Here is a tiny trained network, its code and every weight. The questions are about switching its units off for an input and a class, where a switched-off unit gives its printed mean instead of its output.

import numpy as np


def w(rows, s, z=0):
    codes = np.array(rows[::2]) - 128.0
    scale = np.full(codes.shape[1], s)
    scale[-1] = z or s
    return codes * scale


def norm(h):
    return h / np.sqrt((h * h).mean(-1, keepdims=True) + 1e-5)


def f(y):
    return np.maximum(y, 0)


def log_softmax(a):
    a = a - a.max(-1, keepdims=True)
    return a - np.log(np.exp(a).sum(-1, keepdims=True))


def net(x, mask):
    res = np.array(x, float).reshape(1, 7) / 4 @ E
    u = 0
    for l in range(4):
        y = f(norm(res) @ A[l][:, :-1].T + A[l][:, -1])
        res = res + np.where(mask[u : u + 3], y, B[l][:, -1]) @ B[l][:, :-1]
        u += 3
    return log_softmax(norm(res)[-1] @ U[:, :-1].T + U[:, -1])


A, B = {}, {}
E = w([
[140,115,138,109,68,160,154,111,114],'x0',
[145,228,157,127,90,140,133,33,129],'x1',
[254,68,103,103,170,141,93,82,168],'x2',
[127,129,208,146,136,101,131,86,143],'x3',
[133,129,134,128,125,121,106,129,104],'x4',
[127,131,121,122,144,123,125,137,127],'x5',
[118,138,41,147,163,104,176,26,45],'x6',
],0.0084)
A[0] = w([
[68,100,175,183,171,175,235,203,80,47],'L0N1',
[111,87,253,136,222,59,191,92,140,102],'L0N2',
[11,200,142,243,25,107,187,154,87,6],'L0N3',
],0.0059,0.0021)
B[0] = w([
[132,1,100,121,177,94,65,139,131,198],'L0N1',
[183,96,33,94,99,161,218,245,100,194],'L0N2',
[205,126,176,26,220,117,142,119,153,255],'L0N3',
],0.0096,0.0054)
A[1] = w([
[52,102,97,212,139,66,190,58,52,5],'L1N1',
[2,146,186,95,148,132,153,144,85,7],'L1N2',
[148,136,107,30,108,160,163,200,131,231],'L1N3',
],0.0089,0.0029)
B[1] = w([
[4,167,123,12,222,182,222,254,168,173],'L1N1',
[137,33,178,127,252,87,46,77,239,149],'L1N2',
[79,119,153,200,97,124,139,61,40,254],'L1N3',
],0.0094,0.0089)
A[2] = w([
[112,255,132,114,96,88,131,108,154,48],'L2N1',
[157,153,142,118,83,90,183,165,76,156],'L2N2',
[102,153,182,166,86,144,85,185,161,4],'L2N3',
],0.012,0.0024)
B[2] = w([
[122,107,67,141,104,57,97,207,157,255],'L2N1',
[69,109,100,137,94,120,166,167,47,232],'L2N2',
[147,252,82,34,175,201,159,169,91,227],'L2N3',
],0.015,0.0028)
A[3] = w([
[130,234,125,182,53,25,142,111,174,69],'L3N1',
[113,129,170,166,218,35,86,129,255,204],'L3N2',
[58,187,233,221,16,118,164,35,97,4],'L3N3',
],0.0075,0.0027)
B[3] = w([
[134,115,50,142,3,69,25,177,197,177],'L3N1',
[213,102,95,153,173,115,115,149,41,253],'L3N2',
[30,112,198,145,52,190,137,35,65,157],'L3N3',
],0.011,0.0036)
U = w([
[206,87,201,96,189,113,75,52,171,252],'0',
[56,254,117,42,151,212,198,176,163,18],'1',
[83,75,70,174,50,49,61,221,175,76],'2',
[76,151,83,167,60,131,151,167,76,70],'3',
[109,173,118,182,108,113,108,142,64,182],'4',
],0.0089,0.0027)

Each question gives the input, the list of numbers given to net, and the class t.
The units are the neurons (one row each of A and B). Each row of codes is followed by its name. A weight is (code - 128) times the scale printed after its matrix; where a second scale follows, it is the last column's (A, B and U).
mask holds one flag per neuron, layer by layer. A switched-off neuron (its flag False) gives its mean, the last column of its row in B, instead of its output. The means were averaged over made-up inputs and are rounded, as every weight is.
A unit's drop is (log p(t) with every unit on - log p(t) with that unit switched off) / (log p(t) with every unit on - log p(t) with every unit switched off).
The circuit of an input: a set's keep is (log p(t) with only the set's units on - log p(t) with every unit switched off) / (log p(t) with every unit on - log p(t) with every unit switched off). Starting from all 12 units, units are removed one at a time, each time the one whose removal leaves the highest keep (on an exact tie, the one counted first), for as long as the keep stays at least 0.8.
units of the circuit, in order: the units of the circuit, biggest drop first
unit that matters most: the unit with the biggest drop
k most important neurons: the k neurons with the biggest drops, biggest first
k most important neurons of layer l: the k neurons of layer l with the biggest drops, biggest first
input [2,-2,-3,1,-5,3,3], class 0: unit that matters most : L0N1
input [-7,4,5,-3,-7,3,-2], class 4: 2 most important neurons : [L3N2, L0N3]
input [7,8,1,6,-2,4,-7], class 2: 4 most important neurons : [L2N1, L3N1, L0N1, L1N1]
input [2,-6,-8,4,-4,5,-6], class 0: units of the circuit, in order : [L1N2, L0N3]
input [-4,7,5,-4,7,8,-5], class 2: units of the circuit, in order : [L0N1, L2N1, L0N3]
input [0,-3,-7,-2,2,-8,-7], class 0: units of the circuit, in order : [L1N2, L0N3, L0N2]
input [-8,-5,5,2,4,-1,8], class 1: units of the circuit, in order : [L1N1, L0N3, L0N1]
input [-3,5,-8,-4,7,-8,8], class 0: units of the circuit, in order : [L1N2, L0N3]
input [4,8,-3,-5,4,1,-7], class 2: 3 most important neurons : [L2N1, L3N1, L0N2]
input [-1,6,-8,7,1,-3,-6], class 0: 2 most important neurons : [L1N2, L0N3]
input [-5,6,3,7,-1,8,8], class 1: units of the circuit, in order : [L1N1, L0N3]
input [4,-7,-7,7,-3,-8,6], class 0: 2 most important neurons of layer 0 : [L0N3, L0N1]
input [-5,6,5,-3,-3,3,8], class 1: 2 most important neurons : [L1N1, L0N3]
input [2,0,1,0,8,8,-7], class 1: units of the circuit, in order : [L2N3]
input [2,7,5,3,-2,4,-8], class 1: units of the circuit, in order : [L2N3, L0N3]
input [-5,2,4,3,7,-4,0], class 4: 2 most important neurons : [L0N2, L1N1]
input [1,1,-3,-3,7,8,-6], class 1: 2 most important neurons : [L2N3, L0N2]
input [5,4,-3,0,-5,-1,-1], class 4: 2 most important neurons : [L1N3, L1N1]
input [1,7,-8,-8,-3,1,0], class 0: 2 most important neurons of layer 0 : [L0N2, L0N3]
input [-5,6,-6,-1,-6,-3,0], class 0: unit that matters most : L1N2
